Here is a tiny trained network, its code and every weight. The questions are about switching its units off for an input and a target symbol, where a switched-off unit gives its printed mean instead of its output.

import numpy as np


def w(rows, s, z=0):
    codes = np.array(rows[::2]) - 128.0
    scale = np.full(codes.shape[1], s)
    scale[-1] = z or s
    return codes * scale


def norm(h):
    return h / np.sqrt((h * h).mean(-1, keepdims=True) + 1e-5)


def f(y):
    return np.maximum(y, 0)


def softmax(a):
    e = np.exp(a - a.max(-1, keepdims=True))
    return e / e.sum(-1, keepdims=True)


def log_softmax(a):
    a = a - a.max(-1, keepdims=True)
    return a - np.log(np.exp(a).sum(-1, keepdims=True))


def net(x, mask):
    ids = ['ΔΘΞΠΦγεζηλμ'.index(c) for c in x.split()]
    T = len(ids)
    res = E[ids] + P[:T]
    u = 0
    for l in range(2):
        q, k, v = (norm(res) @ M[l].T for M in (Q, K, V))
        z = softmax(np.where(np.tri(T) > 0, q @ k.T / 2**0.5, -1e9)) @ v
        res = res + np.where(mask[u], z, O[l][:, -1]) @ O[l][:, :-1]
        u += 1
        y = f(norm(res) @ A[l][:, :-1].T + A[l][:, -1])
        res = res + np.where(mask[u : u + 4], y, B[l][:, -1]) @ B[l][:, :-1]
        u += 4
    return log_softmax(norm(res)[-1] @ U[:, :-1].T + U[:, -1])


Q, K, V, O, A, B = {}, {}, {}, {}, {}, {}
E = w([
[140,168,151,120,132],'Δ',
[123,159,138,128,138],'Θ',
[129,149,174,151,113],'Ξ',
[145,177,111,124,94],'Π',
[123,142,24,136,151],'Φ',
[118,205,56,115,181],'γ',
[118,191,139,142,90],'ε',
[141,137,110,147,93],'ζ',
[70,129,140,70,145],'η',
[113,208,141,104,53],'λ',
[175,144,75,105,7],'μ',
],0.013)
P = w([
[45,250,75,130,173],'0',
[177,141,136,142,90],'1',
[182,144,116,68,152],'2',
[102,137,130,196,114],'3',
[167,131,139,135,81],'4',
[169,114,121,71,144],'5',
[101,110,113,211,109],'6',
[161,124,144,135,78],'7',
[164,106,125,78,145],'8',
[97,65,117,209,93],'9',
[156,119,147,135,74],'10',
[158,109,128,79,146],'11',
[113,53,99,229,94],'12',
],0.012)
Q[0] = w([
[110,144,253,16,155],'0.h0',
[45,70,157,179,244],'0.h0',
],0.0053)
K[0] = w([
[109,108,197,100,159],'0.h0',
[119,125,92,106,245],'0.h0',
],0.013)
V[0] = w([
[118,102,109,101,254],'0.h0',
[145,159,81,163,163],'0.h0',
],0.0053)
O[0] = w([
[128,115,24,86,1,2],'0.h0',
[133,206,238,198,220,139],'0.h0',
],0.0059,0.0067)
A[0] = w([
[141,182,102,90,54,212],'0.n0',
[127,130,85,119,178,176],'0.n1',
[132,108,106,112,165,255],'0.n2',
[1,164,135,163,145,25],'0.n3',
],0.0086,0.00071)
B[0] = w([
[66,158,104,103,182,255],'0.n0',
[150,221,240,119,2,190],'0.n1',
[84,183,166,52,124,169],'0.n2',
[103,156,85,248,104,241],'0.n3',
],0.0068,0.0031)
Q[1] = w([
[133,139,112,1,233],'1.h0',
[150,233,189,76,133],'1.h0',
],0.0086)
K[1] = w([
[123,49,177,130,10],'1.h0',
[78,118,125,141,102],'1.h0',
],0.013)
V[1] = w([
[69,126,144,139,254],'1.h0',
[101,154,124,114,50],'1.h0',
],0.0066)
O[1] = w([
[57,66,212,129,117,120],'1.h0',
[43,69,65,2,110,251],'1.h0',
],0.0086,0.0022)
A[1] = w([
[19,225,51,147,100,123],'1.n0',
[154,173,176,218,92,242],'1.n1',
[214,2,35,204,79,4],'1.n2',
[43,127,150,231,155,164],'1.n3',
],0.0059,0.0023)
B[1] = w([
[155,87,188,196,141,230],'1.n0',
[129,83,55,116,138,253],'1.n1',
[178,132,212,255,172,155],'1.n2',
[74,147,51,133,127,226],'1.n3',
],0.0084,0.0056)
U = w([
[32,177,79,151,121,144],'Δ',
[124,62,65,135,140,217],'Θ',
[121,66,190,153,129,203],'Ξ',
[219,139,178,196,102,51],'Π',
[139,141,146,103,20,137],'Φ',
[147,186,153,151,146,3],'γ',
[93,99,139,102,252,65],'ε',
[182,116,199,119,170,146],'ζ',
[41,90,155,61,119,149],'η',
[77,162,222,108,103,114],'λ',
[159,171,31,60,171,129],'μ',
],0.012,0.0039)

Each question gives the input, a string of symbols that net reads in full, and the target symbol t.
The units are the heads (2 rows each of Q, K, V and O) and the neurons (one row each of A and B). Each row of codes is followed by its name. A weight is (code - 128) times the scale printed after its matrix; where a second scale follows, it is the last column's (O, A, B and U).
mask holds one flag per unit, layer by layer, with each layer's heads first. A switched-off unit (its flag False) gives its mean, the last column of its rows in O or B, instead of its output. The means were averaged over made-up inputs and are rounded, as every weight is.
A unit's drop is (log p(t) with every unit on - log p(t) with that unit switched off) / (log p(t) with every unit on - log p(t) with every unit switched off).
The circuit of an input: a set's keep is (log p(t) with only the set's units on - log p(t) with every unit switched off) / (log p(t) with every unit on - log p(t) with every unit switched off). Starting from all 10 units, units are removed one at a time, each time the one whose removal leaves the highest keep (on an exact tie, the one counted first), for as long as the keep stays at least 0.8.
circuit, biggest first: the units of the circuit, biggest drop first
unit that matters most: the unit with the biggest drop
k most important neurons: the k neurons with the biggest drops, biggest first
top k neurons in layer l: the k neurons of layer l with the biggest drops, biggest first
input ζ γ Ξ η ε ε μ Φ λ, target μ: unit that matters most	0.n3
input Φ μ Δ μ ε ζ Φ ζ Φ ζ μ Θ, target μ: 2 most important neurons	(1.n0 0.n3)
input η Φ ζ μ Φ, target Π: 4 most important neurons	(1.n0 1.n3 0.n1 0.n0)
input Θ ε Φ μ ζ, target Θ: top 3 neurons in layer 1	(1.n1 1.n0 1.n2)
input ζ λ ζ Ξ ε, target Δ: top 2 neurons in layer 1	(1.n1 1.n0)
input Φ λ Φ Π Θ Θ μ μ μ Π Π γ μ, target Π: top 3 neurons in layer 0	(0.n1 0.n0 0.n3)
input Ξ Δ Θ ζ Δ Ξ Θ μ Θ ε Δ, target ζ: 4 most important neurons	(0.n3 0.n0 1.n0 1.n3)
input Δ ε ζ, target ζ: 2 most important neurons	(1.n3 0.n0)
input Δ Φ ζ η ε μ μ μ Φ μ Δ, target ζ: 4 most important neurons	(0.n3 1.n3 0.n0 0.n2)
input ζ ε μ μ, target Θ: circuit, biggest first	(1.n1 0.h0 0.n1)
input λ ζ Ξ ζ Π, target μ: top 3 neurons in layer 0	(0.n3 0.n1 0.n2)
input μ Π Φ μ ζ, target Θ: 3 most important neurons	(1.n1 0.n1 1.n0)
input μ μ Θ Θ Θ ζ, target ζ: top 2 neurons in layer 0	(0.n0 0.n1)
input μ ε μ ε μ ζ μ Θ, target ε: top 2 neurons in layer 0	(0.n3 0.n1)
input ε Δ λ Θ Θ Ξ γ μ Θ, target μ: unit that matters most	1.h0
input Θ η ε ε μ μ μ Θ, target ε: top 2 neurons in layer 1	(1.n0 1.n2)
input μ Π λ ε Θ η μ Ξ ζ, target μ: 4 most important neurons	(1.n0 0.n3 1.n2 0.n2)
input μ Θ μ μ Π ζ ε μ ε, target μ: 4 most important neurons	(1.n0 0.n3 0.n1 1.n2)
input Θ Δ μ ζ ζ η Δ Φ, target Π: 4 most important neurons	(1.n3 0.n3 0.n1 0.n2)
input Θ Π μ ζ μ Ξ, target μ: top 2 neurons in layer 1	(1.n0 1.n2)
input Θ γ η, target η: most important neuron	(0.n0)
input μ Θ Φ μ λ Π μ ζ ζ Δ Φ μ μ, target Π: 3 most important neurons	(1.n2 0.n1 0.n0)
input μ λ Π ζ Φ Θ Θ μ ζ, target μ: 4 most important neurons	(1.n0 0.n3 0.n2 1.n2)
